Here is a tiny trained network, its code and every weight. The questions are about switching its units off for an input and a target symbol, where a switched-off unit gives its printed mean instead of its output.

import numpy as np


def w(rows, s, z=0):
    codes = np.array(rows[::2]) - 128.0
    scale = np.full(codes.shape[1], s)
    scale[-1] = z or s
    return codes * scale


def norm(h):
    return h / np.sqrt((h * h).mean(-1, keepdims=True) + 1e-5)


def f(y):
    return y / 2 * (1 + np.tanh(0.7978845608 * (y + 0.044715 * y**3)))


def softmax(a):
    e = np.exp(a - a.max(-1, keepdims=True))
    return e / e.sum(-1, keepdims=True)


def log_softmax(a):
    a = a - a.max(-1, keepdims=True)
    return a - np.log(np.exp(a).sum(-1, keepdims=True))


def net(x, mask):
    ids = ['Γβημστφ'.index(c) for c in x.split()]
    T = len(ids)
    res = E[ids] + P[:T]
    u = 0
    for l in range(2):
        q, k, v = (norm(res) @ M[l].T for M in (Q, K, V))
        z = softmax(np.where(np.tri(T) > 0, q @ k.T / 4**0.5, -1e9)) @ v
        res = res + np.where(mask[u], z, O[l][:, -1]) @ O[l][:, :-1]
        u += 1
        y = f(norm(res) @ A[l][:, :-1].T + A[l][:, -1])
        res = res + np.where(mask[u : u + 4], y, B[l][:, -1]) @ B[l][:, :-1]
        u += 4
    return log_softmax(norm(res)[-1] @ U[:, :-1].T + U[:, -1])


Q, K, V, O, A, B = {}, {}, {}, {}, {}, {}
E = w([
[47,72,126,122,172,186,105,63,144,109,212,182],'Γ',
[71,118,139,101,172,127,38,147,61,59,204,44],'β',
[37,101,89,155,89,52,151,189,173,185,112,129],'η',
[91,153,122,161,159,153,125,176,100,119,196,136],'μ',
[65,159,129,102,65,160,94,108,146,126,145,178],'σ',
[111,122,73,81,140,116,128,136,164,195,230,117],'τ',
[93,109,41,111,145,185,136,49,3,122,90,107],'φ',
],0.02)
P = w([
[67,150,154,147,200,101,142,101,160,232,104,191],'0',
[124,181,99,83,94,150,142,129,193,161,158,164],'1',
[126,140,86,133,89,140,118,109,154,165,172,152],'2',
[133,118,91,103,93,134,106,139,117,152,156,180],'3',
[93,163,83,106,87,120,160,147,70,141,186,148],'4',
[83,148,116,90,81,117,128,182,68,134,154,129],'5',
[100,118,119,147,83,140,107,162,108,133,131,81],'6',
[140,88,98,131,101,115,93,154,114,88,152,114],'7',
[129,98,98,156,111,151,78,172,124,84,114,90],'8',
[129,87,127,135,87,148,95,177,109,81,135,52],'9',
[139,84,131,107,94,110,56,142,87,50,152,91],'10',
[102,94,115,152,135,144,98,146,110,5,138,78],'11',
],0.015)
Q[0] = w([
[112,76,105,104,103,132,56,156,31,33,106,68],'0.h1',
[235,191,201,147,153,102,213,100,239,197,91,177],'0.h1',
[57,96,120,157,141,150,108,128,113,113,196,137],'0.h1',
[19,96,31,107,45,174,2,124,99,143,240,98],'0.h1',
],0.024)
K[0] = w([
[145,124,130,112,171,91,143,162,70,150,81,52],'0.h1',
[166,146,194,134,95,121,116,95,251,127,179,207],'0.h1',
[121,116,86,156,103,129,128,131,53,116,141,124],'0.h1',
[150,99,60,117,74,200,140,86,7,89,87,116],'0.h1',
],0.029)
V[0] = w([
[180,145,44,92,105,160,170,149,140,147,168,124],'0.h1',
[105,68,132,207,156,83,163,177,14,145,31,129],'0.h1',
[59,84,125,123,45,161,118,88,73,51,117,131],'0.h1',
[97,88,114,146,2,109,95,225,145,122,175,107],'0.h1',
],0.021)
O[0] = w([
[149,133,65,203,113,154,193,149,101,118,233,124,155],'0.h1',
[131,246,63,71,108,128,152,124,169,94,74,45,174],'0.h1',
[144,123,52,105,53,215,173,68,207,57,111,133,254],'0.h1',
[128,98,158,108,8,77,96,197,121,125,126,189,108],'0.h1',
],0.013,0.033)
A[0] = w([
[160,99,140,139,85,127,74,162,48,14,104,70,116],'0.n1',
[136,138,124,151,87,31,193,126,115,154,76,121,2],'0.n2',
[127,111,154,143,73,134,143,143,112,146,156,232,143],'0.n3',
[151,71,71,139,106,148,153,119,3,121,83,117,144],'0.n4',
],0.037,0.0039)
B[0] = w([
[135,61,84,118,182,162,146,65,64,23,212,6,205],'0.n1',
[92,151,148,127,62,53,130,151,102,142,51,136,132],'0.n2',
[101,65,147,46,25,132,166,146,121,138,84,170,251],'0.n3',
[213,182,153,127,107,144,91,125,75,116,102,145,176],'0.n4',
],0.023,0.024)
Q[1] = w([
[111,94,176,137,147,72,100,143,116,133,110,157],'1.h1',
[129,136,163,101,160,85,84,159,85,94,159,81],'1.h1',
[69,2,211,72,111,44,94,215,31,137,133,131],'1.h1',
[107,183,174,122,136,98,98,140,133,145,72,155],'1.h1',
],0.047)
K[1] = w([
[153,182,109,142,77,147,95,125,205,64,161,204],'1.h1',
[124,190,131,185,49,114,205,203,235,155,172,150],'1.h1',
[210,115,46,141,5,184,147,128,173,18,239,69],'1.h1',
[178,163,163,67,130,119,84,185,109,113,99,235],'1.h1',
],0.027)
V[1] = w([
[104,28,179,44,167,169,16,106,232,116,143,173],'1.h1',
[132,29,130,126,145,73,191,116,121,218,180,173],'1.h1',
[213,141,141,68,11,68,57,246,131,55,157,96],'1.h1',
[139,185,204,158,251,51,102,226,99,149,192,100],'1.h1',
],0.018)
O[1] = w([
[140,187,150,145,60,199,60,201,77,196,105,187,252],'1.h1',
[162,100,159,200,135,66,44,175,112,86,137,181,110],'1.h1',
[108,152,94,190,116,202,167,155,50,68,221,155,52],'1.h1',
[77,91,250,220,67,66,201,59,66,143,108,103,54],'1.h1',
],0.014,0.018)
A[1] = w([
[132,83,225,73,112,48,3,162,163,212,42,127,249],'1.n1',
[157,145,99,91,62,134,159,97,214,89,131,131,163],'1.n2',
[164,116,56,85,159,150,96,161,153,146,174,169,29],'1.n3',
[133,136,136,206,146,54,71,144,117,36,105,168,99],'1.n4',
],0.036,0.0015)
B[1] = w([
[60,34,163,107,84,92,136,250,124,88,142,204,174],'1.n1',
[84,87,146,128,96,149,100,185,75,118,123,158,255],'1.n2',
[108,169,183,191,113,44,128,133,132,152,153,127,182],'1.n3',
[77,86,142,63,192,179,80,85,139,137,94,182,141],'1.n4',
],0.024,0.047)
U = w([
[1,119,108,106,105,100,150,132,146,178,140,163,159],'Γ',
[105,164,91,99,60,165,96,89,51,160,70,116,86],'β',
[102,96,67,164,152,162,121,143,70,56,100,46,46],'η',
[99,160,130,145,80,93,140,26,151,126,100,100,166],'μ',
[95,215,97,158,137,99,89,116,122,112,119,104,197],'σ',
[63,150,122,116,157,155,63,43,126,112,91,158,13],'τ',
[113,180,71,50,150,118,155,95,197,129,74,105,254],'φ',
],0.0065,0.0023)

Each question gives the input, a string of symbols that net reads in full, and the target symbol t.
The units are the heads (4 rows each of Q, K, V and O) and the neurons (one row each of A and B). Each row of codes is followed by its name. A weight is (code - 128) times the scale printed after its matrix; where a second scale follows, it is the last column's (O, A, B and U).
mask holds one flag per unit, layer by layer, with each layer's heads first. A switched-off unit (its flag False) gives its mean, the last column of its rows in O or B, instead of its output. The means were averaged over made-up inputs and are rounded, as every weight is.
A unit's drop is (log p(t) with every unit on - log p(t) with that unit switched off) / (log p(t) with every unit on - log p(t) with every unit switched off).
The circuit of an input: a set's keep is (log p(t) with only the set's units on - log p(t) with every unit switched off) / (log p(t) with every unit on - log p(t) with every unit switched off). Starting from all 10 units, units are removed one at a time, each time the one whose removal leaves the highest keep (on an exact tie, the one counted first), for as long as the keep stays at least 0.8.
units of the circuit, in order: the units of the circuit, biggest drop first
most important unit: the unit with the biggest drop
top k neurons in layer l: the k neurons of layer l with the biggest drops, biggest first
drop when u is switched off: that unit's drop, to one decimal
input η σ φ τ, target η: most important unit -> 0.h1
input μ η φ η β σ μ, target μ: units of the circuit, in order -> (0.h1, 1.h1, 0.n3, 1.n1)
input σ β β β Γ σ φ η η, target σ: units of the circuit, in order -> (1.h1, 0.h1, 0.n3, 1.n3)
input φ τ η β μ η, target φ: units of the circuit, in order -> (0.h1, 1.h1)
input μ φ β, target μ: units of the circuit, in order -> (0.h1, 1.h1, 0.n3, 1.n2)
input τ μ β μ φ μ η σ, target τ: top 2 neurons in layer 1 -> (1.n4, 1.n1)
input σ σ β φ σ β, target σ: top 2 neurons in layer 1 -> (1.n3, 1.n1)
input μ β τ β β τ μ β φ η η β, target μ: units of the circuit, in order -> (1.h1, 0.h1, 0.n3)
input μ τ φ μ μ σ Γ τ Γ, target μ: top 2 neurons in layer 1 -> (1.n1, 1.n2)
input η μ β η β φ, target η: top 2 neurons in layer 0 -> (0.n3, 0.n2)
input μ μ β β η φ φ σ β σ, target μ: units of the circuit, in order -> (0.h1, 1.h1, 0.n3)
input μ β β β μ μ Γ φ φ β σ φ, target μ: units of the circuit, in order -> (1.h1, 0.h1, 0.n3)
input η φ β φ μ τ φ β β σ, target η: units of the circuit, in order -> (1.h1, 0.h1, 0.n3, 0.n2)
input φ φ φ σ φ φ, target φ: most important unit -> 1.h1
input η φ μ μ β β τ τ, target η: units of the circuit, in order -> (0.h1, 0.n3)
input μ φ φ φ β Γ, target μ: units of the circuit, in order -> (0.h1, 1.h1, 0.n3)
input μ Γ φ μ μ μ τ, target μ: top 2 neurons in layer 0 -> (0.n3, 0.n1)
input η σ φ β η, target η: top 2 neurons in layer 1 -> (1.n3, 1.n1)
input φ τ φ β μ φ β β η, target φ: top 2 neurons in layer 0 -> (0.n3, 0.n1)
input σ β φ φ β η Γ φ, target σ: top neuron in layer 1 -> (1.n3)
input φ μ β μ σ τ μ, target φ: drop when 0.h1 is switched off -> 0.6
input φ τ β β μ β Γ τ, target φ: drop when 1.n1 is switched off -> 0.0
input σ τ η β τ Γ η β μ σ φ μ, target σ: drop when 1.n3 is switched off -> 0.4
